[ 42  95 113 167 117 148  93 116 123 164]  q534
[ 95 164 123 167  42 114  93 116 117 148]  q571
[167 116  94  93 117 123  42 164 114 148]  q880
Table of tags by key:
[95] -> q561
[42] -> q285
[41] -> q219
[94] -> q329
join q534 0: 
q285
order: [ 42  93  94 114 116 117 123 148 164 167]
q880
order: [148 117 116  93 114  42 167 123 164  95]
q571
asked: [ 95 164 123 167  42 114  93 116 117 148]
q571

[111 131  95 140 149  94 111 159 137 130 122 104 139 121 130 168 111 135
 115 137  92 117  99 140 151  91 119 140 137] : q26
[148 114 100 135 150  94  97 159 150 125 154 104  93 102  77 166  85 145
 115  88  81 129 144 149 201 143 119 109 155] : q52
[111 136  92 135 139  94 119 159 137 130 113 114 139 129 143 168 111 128
 111 145  93 122  97 140 134  91 119 140 129] : q715
[111  98  95 135 159  84 180 159 150 130 143 104 139  41 102 189 111 161
 115 150 122 121 130 143 151  56 119 167 137] : q483
[124  97 157 124 150 110 142 148 134 130 155 104  87 102  78 132 105 145
 175  86  93 173 168 136 180 145 123 122 164] : q824
[111 140  93 135 129  94 138 159 134 130 106 120 156 137 153 168 111 124
 111 157 107 124  97 140 117  91 119 140 122] : q740
[111  98  95 135 204  94 152 159 142 149 133 104 139  66 102 181 111 164
 126 137 128 104 130 141 151  56 119 174 125] : q766
[111  98 131 135 154  94 178 159 137 130 133 103 139 102 102 168  87 145
 115 137  88 129 148 140 151  83 119 157 139] : q266
[111 140  95 135 124 110 152 154 129 130 103 123 179 143 157 152 111 121
 115 162 121 124 101 132 105 102 119 140 116] : q469
[113  98  95 141 150  49 188 153 153 128 156 115 179  58 110 179 111 152
  57 158 110 124 126 140 143  65 119 140 149] : q357
[108  98 143 135 176  94 175 159 130 147 132 101 139 102 102 168 110 145
 144 123  93 124 150 140 151  76 121 169 137] : q478
[136  98 146 135 150  94 110 154 138 130 158 104  81 102  72 149  90 145
 131  85  84 155 162 140 199 145 119 114 165] : q69
key -> tag
[122] -> q299
[164] -> q634
[93] -> q140
[127] -> q812
[111] -> q319
[106] -> q559
[107] -> q714
[94] -> q761
[128] -> q86
join q766 20: 
q86
asked: [148 114 100 135 150  94  97 159 150 125 154 104  93 102  77 166  85 145
 115  88  81 129 144 149 201 143 119 109 155]
q52
asked: [111  98 131 135 154  94 178 159 137 130 133 103 139 102 102 168  87 145
 115 137  88 129 148 140 151  83 119 157 139]
q266
order: [122 111 140  93 135 129  94 138 159 134 130 106 120 156 137 153 168 111
 124 111 157 107 124  97 140 117  91 119 140]
q740
order: [ 91  93  94  97 106 107 111 111 111 117 119 120 122 124 124 129 130 134
 135 137 138 140 140 140 153 156 157 159 168]
q740
asked: [113  98  95 141 150  49 188 153 153 128 156 115 179  58 110 179 111 152
  57 158 110 124 126 140 143  65 119 140 149]
q357
asked: [111 140  93 135 129  94 138 159 134 130 106 120 156 137 153 168 111 124
 111 157 107 124  97 140 117  91 119 140 122]
q740

[136 110 150  62] : q434
[ 64 136 150 110] : q320
[136 150 110  63] : q363
[110  65 150 136] : q527
Table of tags by key:
[136] -> q636
[137] -> q245
[135] -> q57
[65] -> q629
[150] -> q836
join q320 1: 
q636
order: [110 150 136  64]
q320
order: [ 64 110 136 150]
q320
asked: [136 150 110  63]
q363
order: [ 63 110 150 136]
q363

[135 144 179 104  61 212  93 179 102]  q249
[ 93 178  61 144 104 102 179 135 212]  q803
[104  61 103 179 144  93 135 212 179]  q221
key -> tag
[104] -> q671
[179] -> q794
[144] -> q203
join q221 4: 
q203
asked: [135 144 179 104  61 212  93 179 102]
q249
order: [ 93 135 212 179 104  61 103 179 144]
q221
order: [179 102 135 144 179 104  61 212  93]
q249
asked: [104  61 103 179 144  93 135 212 179]
q221

[ 51 195 147 105 150 167 124  75 157 124 108 106 112  62] : q517
[167 105  51 150 124  75 124 157 106 109 112 147 196  62] : q464
[147 124 109 112 124 105 166  51 150  62 157 196 106  75] : q379
[109  51 106  75 167 124 157 147 105 112 124  62 150 195] : q556
order: [112 124 105 166  51 150  62 157 196 106  75 147 124 109]
q379
order: [ 62 196 147 112 109 106 157 124  75 124 150  51 105 167]
q464
tags:
[157] -> q122
[158] -> q827
[124] -> q408
[167] -> q605
join q556 6: 
q122
asked: [109  51 106  75 167 124 157 147 105 112 124  62 150 195]
q556
order: [124 105 157  51  75 112 124  62 150 147 109 106 195 167]
q556
asked: [167 105  51 150 124  75 124 157 106 109 112 147 196  62]
q464

[149 142  73  70 144 108 197  99] -> q30
[ 95 206 124 199 170 111  66  65] -> q750
[ 65 124  66 170  95 206 110 199] -> q976
order: [108  99 149  70 197 144  73 142]
q30
key -> tag
[198] -> q831
[199] -> q45
[70] -> q78
[144] -> q563
[71] -> q148
[73] -> q507
join q30 3: 
q78
order: [111 199 206  95 124 170  66  65]
q750
asked: [149 142  73  70 144 108 197  99]
q30
asked: [ 65 124  66 170  95 206 110 199]
q976
order: [ 65  66  95 110 124 170 199 206]
q976

[166  60  49 101  78  97  47  83] : q742
[ 96  47  60  83 166  77 101  97] : q889
[ 60 101  83  47  48  78 166  97] : q862
order: [ 48  47 166  78  97 101  60  83]
q862
order: [ 97  47  83 166  60  49 101  78]
q742

[121 123 118 128  73 131 142  98 125 123 124]  q868
[ 74 142 123 124 131  98 125 128 121 118 123]  q276
[123 125 118  98 123 124 128 143  73 131 121]  q284
tags:
[124] -> q834
[119] -> q297
[122] -> q308
[123] -> q885
[118] -> q822
join q276 10: 
q885
order: [124 123 125  98 142 131  73 128 118 123 121]
q868
order: [ 74 125 124  98 121 131 123 123 118 142 128]
q276
order: [ 73  98 118 121 123 123 124 125 128 131 142]
q868

[109 120 132 113 116] : q25
[135 120 126 106 111] : q302
[135 120 126  78 102] : q313
[130 125 128 123 127] : q510
[149  69  90  47  64] : q875
[164 111 138 139 100] : q97
[132 114 120 109 116] : q601
key -> tag
[125] -> q776
[126] -> q539
[121] -> q535
[120] -> q869
[69] -> q705
join q302 1: 
q869
order: [116 109 120 114 132]
q601
asked: [109 120 132 113 116]
q25
asked: [149  69  90  47  64]
q875

[209 178  66  77] -> q907
[ 66  77 209 163] -> q789
[ 66  77 209 177] -> q895
Table of tags by key:
[179] -> q318
[164] -> q546
[77] -> q574
[76] -> q774
[163] -> q830
[178] -> q369
join q789 1: 
q574
asked: [209 178  66  77]
q907
order: [209  66 177  77]
q895
asked: [ 66  77 209 177]
q895
asked: [ 66  77 209 163]
q789

[144 115 142 126 128 139 119 163 120 130 146 129 105 110 129 147 127] -> q477
[110 144 146 163 115 129 147 129 105 127 128 126 120 130 142 139 118] -> q101
[144 171 127 160 105 146 155 175  81  88 158 118 140 143  91  99  90] -> q256
Table of tags by key:
[105] -> q952
[115] -> q731
[146] -> q116
[140] -> q855
join q477 12: 
q952
order: [ 90  99  91 143 140 118 158  88  81 175 155 146 105 160 127 171 144]
q256
order: [127 147 129 110 105 129 146 130 120 163 119 139 128 126 142 115 144]
q477
asked: [144 171 127 160 105 146 155 175  81  88 158 118 140 143  91  99  90]
q256

[127 133  96 100 159 137 150 149 165  75 167 109 139 123  79 205 119 105
 157  97  86  90 130 143 124 158 118]  q100
[108 100 149 159 175 106  96 153 112 162 100 157  95 176 172 152  93 137
 122 178 104 113 105 167 106 106 125]  q693
[115  96 114 159 159 120 107 148 138 151 124 151 105 157 149 179  85 109
 148 138 109 116 101 137  98 123 122]  q544
[170 157  79 110  94 177 193 123 159  93 175 109 160  91  81 157 164  94
 153  73 167 158 138  84 142 159 147]  q698
[ 84  95 106 149 155 104  86 133 188 127 167 132 123 137 114 204  71 111
 201  93  78  90 118 128 103 161  84]  q921
[136 118  88 121 156 143 148 153 151 101 149 126 125 132 102 202 108  93
 147 108 103 106 113 133 110 142 130]  q303
[109  96 115 151  85 101 179 113 138 137 105 123 148 107 159 124 148 138
 109 116 159 149 157 151 122 120  98]  q131
[144 131 155 187  82 140 125 103 107 209 108 162 123 138 194  61 151 148
 130 156 214 209 125  91 137 110 150]  q24
[151 155 160 123 135 140 156 136  94 135 109 133 128 144 149  98 169 155
  94 174 156 153 137 153 150 113 156]  q367
[128 159 120 126  78 143 145  92 182 117 189 107 171  88  95 119 163 136
 193  70 163 160 161  83 159 178 111]  q22
[137 175 190 150  67 133 136  82 117 174 132 131 157 116 165  23 200 191
 137 149 213 206 168 105 181 135 137]  q988
Table of tags by key:
[122] -> q399
[192] -> q184
[193] -> q645
[138] -> q953
[137] -> q386
[108] -> q481
[121] -> q46
[157] -> q643
join q693 18: 
q399
asked: [137 175 190 150  67 133 136  82 117 174 132 131 157 116 165  23 200 191
 137 149 213 206 168 105 181 135 137]
q988
order: [ 85  96  98 101 105 107 109 109 114 115 116 120 122 123 124 137 138 138
 148 148 149 151 151 157 159 159 179]
q544
asked: [127 133  96 100 159 137 150 149 165  75 167 109 139 123  79 205 119 105
 157  97  86  90 130 143 124 158 118]
q100

[119 145 171 189 128 135]  q948
[ 90  57  81 118 163 123]  q427
[ 81 163 123  89 118  57]  q374
[189 119 128 170 135 145]  q554
[132  74 110 105 205 118]  q498
order: [135 119 145 171 189 128]
q948
order: [205 132 110 118 105  74]
q498
Table of tags by key:
[145] -> q242
[119] -> q826
[73] -> q105
[120] -> q993
[146] -> q999
[74] -> q978
[144] -> q676
join q948 1: 
q242
order: [123 163 118  81  57  90]
q427
asked: [189 119 128 170 135 145]
q554
asked: [ 81 163 123  89 118  57]
q374
asked: [132  74 110 105 205 118]
q498

[ 65 161  61 174  64 113 101 199] : q173
[ 98 138 103 133  98  97 152  20] : q10
[148 100 136 175 107 111  83  44] : q817
[130 166 118 128 137 143 120 202] : q83
[117 151 115 124 128 135 130 180] : q338
[136  83  44 107 111 175 149 100] : q886
[130 166 118 128 137 143  94 211] : q398
[ 64 162  79 111 102 128 159 227] : q380
[ 96 137  86 186  73 109  84 135] : q763
[155 145  74 149 182 215 119 102] : q709
key -> tag
[148] -> q992
[84] -> q804
[155] -> q501
[130] -> q150
[64] -> q913
[65] -> q632
[96] -> q99
[95] -> q659
join q763 0: 
q99
order: [111 175 149 100 136  83  44 107]
q886
asked: [130 166 118 128 137 143 120 202]
q83
asked: [155 145  74 149 182 215 119 102]
q709
asked: [ 64 162  79 111 102 128 159 227]
q380
order: [ 44  83 111 107 175 136 100 148]
q817

[122  50 141 151 171 119 126 123 103 122 141 155 113 160 132 115 161  71
 142  97 124 133 132 137  82 139 163 146  77 137 125 132 148 128 141 104
 118 142 107 113  79 142 148 133 145 133  94 129] -> q332
[139 104 171 127 114 128  71 114 142 107 146 123 155  97 163 124 142 141
 132  50 160 132 142 132 122 137 133 119 141 161 148 125 137 151 148  77
  82 122 103 133 141  79 133 118 145  94 115 129] -> q773
[124  79 115 127 146 137 128 125 141  97 171 160 155  71 142 142 133 114
 141 139 113 141 123 122 142 132 118 103 145 104  82 133 161 137 133  94
 129 148 132 107  50 119 122 148 163  77 132 151] -> q234
order: [129 115  94 145 118 133  79 141 133 103 122  82  77 148 151 137 125 148
 161 141 119 133 137 122 132 142 132 160  50 132 141 142 124 163  97 155
 123 146 107 142 114  71 128 114 127 171 104 139]
q773
Table of tags by key:
[143] -> q68
[124] -> q73
[142] -> q861
[115] -> q524
[113] -> q980
[122] -> q816
[114] -> q336
join q234 15: 
q861
order: [129 139 104 171 127 114 128  71 114 142 107 146 123 155  97 163 124 142
 141 132  50 160 132 142 132 122 137 133 119 141 161 148 125 137 151 148
  77  82 122 103 133 141  79 133 118 145  94 115]
q773
asked: [122  50 141 151 171 119 126 123 103 122 141 155 113 160 132 115 161  71
 142  97 124 133 132 137  82 139 163 146  77 137 125 132 148 128 141 104
 118 142 107 113  79 142 148 133 145 133  94 129]
q332
asked: [139 104 171 127 114 128  71 114 142 107 146 123 155  97 163 124 142 141
 132  50 160 132 142 132 122 137 133 119 141 161 148 125 137 151 148  77
  82 122 103 133 141  79 133 118 145  94 115 129]
q773
order: [ 50  71  77  79  82  94  97 103 104 107 113 114 115 118 119 122 122 123
 124 125 127 128 129 132 132 132 133 133 133 137 137 139 141 141 141 142
 142 142 145 146 148 148 151 155 160 161 163 171]
q234

[ 65  69 187 163 164 108  78 161 125  64  51 160 102  82  73  60 130  80
 142 187  49 182 128 160  54  99 147  76 132 165 160 133  59 159 126 105
 145]  q578
[160 145 147  76 105 163 126  80  99  78  59 182  69 128  65 108 132  73
 187  60  54  64  51 166 133 159 187 160 161 160 142 125  82 130 102  49
 164]  q706
[177 170 155  94 119 153  69 138 150  97 135  80 141 133 126 159 110  97
 100 128 160 168 121  97 137  73 101  58 168 111 136 135 106 117 115 166
 106]  q82
order: [126 160  64 165  76 125 108 128 163  51  69 130 142 145 187  59  78 105
  73 160  99  60  54 132 182 102  49 164 187 133 159 160  82  65 147 161
  80]
q578
order: [ 49  51  54  59  60  64  65  69  73  76  78  80  82  99 102 105 108 125
 126 128 130 132 133 142 145 147 159 160 160 160 161 163 164 165 182 187
 187]
q578
tags:
[136] -> q883
[120] -> q102
[106] -> q876
[105] -> q687
[118] -> q844
[119] -> q391
join q82 4: 
q391
order: [ 82  80  59 130  54 102  60  73 161 133 105  49 187  65 147  64 160  99
 182 126 166 160  76 125  69 142 108  78 187 163 159 160 145 164 128 132
  51]
q706
asked: [160 145 147  76 105 163 126  80  99  78  59 182  69 128  65 108 132  73
 187  60  54  64  51 166 133 159 187 160 161 160 142 125  82 130 102  49
 164]
q706

[136 182 127 135 166 103 144 205 122 169  84 104 140] : q829
[140 166 182 144 104 122 103 135  84 169 136 128 205] : q111
[ 84 144 166 135 122 103 182 169 136 104 205 141 127] : q513
[104 135 135 140 128 182 144 205  84 103 166 169 122] : q60
Table of tags by key:
[105] -> q860
[141] -> q38
[166] -> q782
[135] -> q335
[104] -> q931
[84] -> q621
[85] -> q295
[140] -> q945
[136] -> q54
join q60 0: 
q931
order: [205 128 136 169  84 135 103 122 104 144 182 166 140]
q111
asked: [136 182 127 135 166 103 144 205 122 169  84 104 140]
q829
order: [182 127 135 166 103 144 205 122 169  84 104 140 136]
q829
order: [128 205 140 166 182 144 104 122 103 135  84 169 136]
q111
order: [ 84 103 104 122 128 135 135 140 144 166 169 182 205]
q60
order: [ 84 103 166 169 122 104 135 135 140 128 182 144 205]
q60

[ 77 134 128 134  90 105 145 112] : q690
[137  91 134 112  77 145 114 135] : q439
[ 77 134  79 125  90  81 145 112] : q422
[ 77 134 142 125  90 105 145 112] : q328
[ 77 134  79 125  90 105 145 112] : q248
[ 77 134 142 134  90 105 145 112] : q347
[ 77  39 111 163 100 105 137 137] : q786
[ 77 134 137 134  91 114 145 112] : q928
[115  88 111 180  90 105 136 112] : q743
[ 77 134  72 134  90 102 145 112] : q34
[ 80 159  88 134  90 105 145 112] : q290
[135 134 137 134  91 114 145 112] : q828
order: [137  77 114 134  91 112 145 134]
q928
Table of tags by key:
[80] -> q331
[78] -> q519
[77] -> q397
[142] -> q175
[76] -> q801
join q347 0: 
q397
order: [ 77  91 112 114 134 135 137 145]
q439
asked: [ 77  39 111 163 100 105 137 137]
q786
asked: [ 77 134 137 134  91 114 145 112]
q928

[235 140  76 106 113] = q777
[ 56 163 116 172 163] = q946
[122 104  77 165 185] = q989
[172  97 205  99 119] = q470
[128 147 163 151 159] = q201
tags:
[172] -> q775
[165] -> q236
[185] -> q406
[99] -> q555
[106] -> q560
join q989 3: 
q236
asked: [235 140  76 106 113]
q777

